[160 160 160 161  95 159 110  98] -> X
[153 160 160 161  95 159 110  98] -> L
[115  98 161  97 161  96 135 160] -> P
[ 96 157 102 160  96 150 162  96] -> K
[ 97  97  96 100 158  95 159 158] -> C
[ 96  96  96  97 160  97 158 158] -> F
[ 97 159 160 161  96 155 159  96] -> E
which: [ 97  97  96 100 158  95 159 158] -> C
present: [161  95 160] -> no

[137 108 153 117 156 115  98 124]  fisak
[120 128 149 122 112 109 144 106]  fivid
[137 108 153 117 157 115 110 136]  tovu
[156 146 113 116 158 150 132 144]  Mede
[106 146 156 112 143  97 108 126]  kura
[136 114 154 137  98 144 158 122]  mito
[133 139 107 127 114 149 108 108]  Vome
[158  96 153 147 134 108 102 159]  kis
[110 159 103 101 117  97 119 156]  dete
[137 108 153 117 133 115 110 136]  zepe
len: [137 108 153 117 133 115 110] -> 7
both kura kis:  -> [108]

[ 94  97 145 165 100]  R
[ 94  97 145  91 156]  A
[158 155 113  97 103]  T
[ 96  97 145 164 101]  Q
[161 159 111 164 101]  Z
both R T:  -> [97]
chg A: [ 94  98 145  91 156] -> 2, [97]
both A T:  -> [97]

[155 100 155 156 157 156  99 155] : Vib
[100 140 101 136 101 116 140  98] : pogop
[155 100 148 154 156 156 100 153] : Let
[153 102  99 154 100 156 103 148] : Megaf
len: [153 102  99 154 100] -> 5
len: [155 100 155 156 157 156] -> 6
present: [154 100] -> yes
next: [102  99 154 100] -> [156 103]

[132 103 115 155 142 161 148 108]  misub
[146 135 128 149 134 141 131 141]  Lif
[146 135 128 149 134 141 133 138]  Zes
which: [146 135 128 149 134 141 131 141] -> Lif
chg Lif: [146 135 128 149 134 141 130 141] -> 7, [131]

[ 99 155  99 101] = demu
[127  99 127 107] = tepag
[154 105 157 157] = Dovuz
[150  97 155 133] = Zarav
[160 110 159 159] = fisin
len: [154 105 157] -> 3
chg tepag: [127  99 127 108] -> 4, [107]
present: [155  99] -> yes

[113 121 124 138 117 141 126 133] : Kagok
[128 131 124 124 131 133 128 131] : sogi
[128 133 124 124 131 133 128 131] : tad
[145 144 133 127 108 126 118 108] : Pufu
[126 132 132 128 124 128 120 137] : Bisuk
[130 130 127 130 130 127 126 127] : Fazuz
[120 137 133 141 116 112 111 121] : Der
[133 144 123 127 117 132 126 123] : tev
[124 141 117 127 138 134 128 129] : tarat
[139 158 127  91 145 125 139 142] : kide
[123 135 132 108 120 130 135 113] : Puvez
[116 135 127 100 119 128 141 103] : rebup
next: [133 141] -> [116 112]
chg tad: [128 133 125 124 131 133 128 131] -> 3, [124]
next: [124 138 117] -> [141 126]
both Der Pufu:  -> [133]
next: [131 124 124] -> [131 133]
chg tev: [133 144 123 127 117 133 126 123] -> 6, [132]

[129 129 150 116 108] : rora
[101 101 126 126 113] : pese
[127 127 108 126 103] : Fofe
[122 136 159 122 119] : kiton
[122 122 119 122  99] : zezu
[153 153 133 126 147] : pob
[128 128 152 116 108] : Med
[104 104 141 125 110] : tekug
both pob Fofe:  -> [126]
chg tekug: [104 104 141 126 110] -> 4, [125]
present: [126 126 113] -> yes
chg tekug: [104 103 141 125 110] -> 2, [104]
chg Med: [128 128 152 115 108] -> 4, [116]

[151 154 104 100 156]  Lefu
[123 151 104 155 153]  begid
[157 151 102  99 150]  munin
[ 99  99 155 156  97]  Zodak
len: [151 154 104 100 156] -> 5
both munin Lefu:  -> [151]
chg Zodak: [ 99  99 155 155  97] -> 4, [156]
both Zodak begid:  -> [155]
len: [ 99  99 155 156  97] -> 5

[107 128 165 163 158 161 120  93] -> dipi
[165  92 158  92  93 161 107 108] -> gati
[ 94 162 103 163 163  98 163 155] -> zoke
[162 108  93  94  94  95 116 162] -> Ven
[156  98 161 109 105 163  98  94] -> vapup
[163  93 120  96  92 134  92 138] -> zav
len: [162 108  93  94  94] -> 5
present: [ 98 156] -> no
both gati vapup:  -> [161]

[155 103 154 153 155] -> romek
[104 111 102 153 100] -> dur
[155  99 146 154 155] -> gib
[105 103 105 106 105] -> gop
[158 116 154 154 154] -> tek
chg gop: [106 103 105 106 105] -> 1, [105]
len: [105 103 105 106 105] -> 5
both romek dur:  -> [153]
present: [156  99 146] -> no

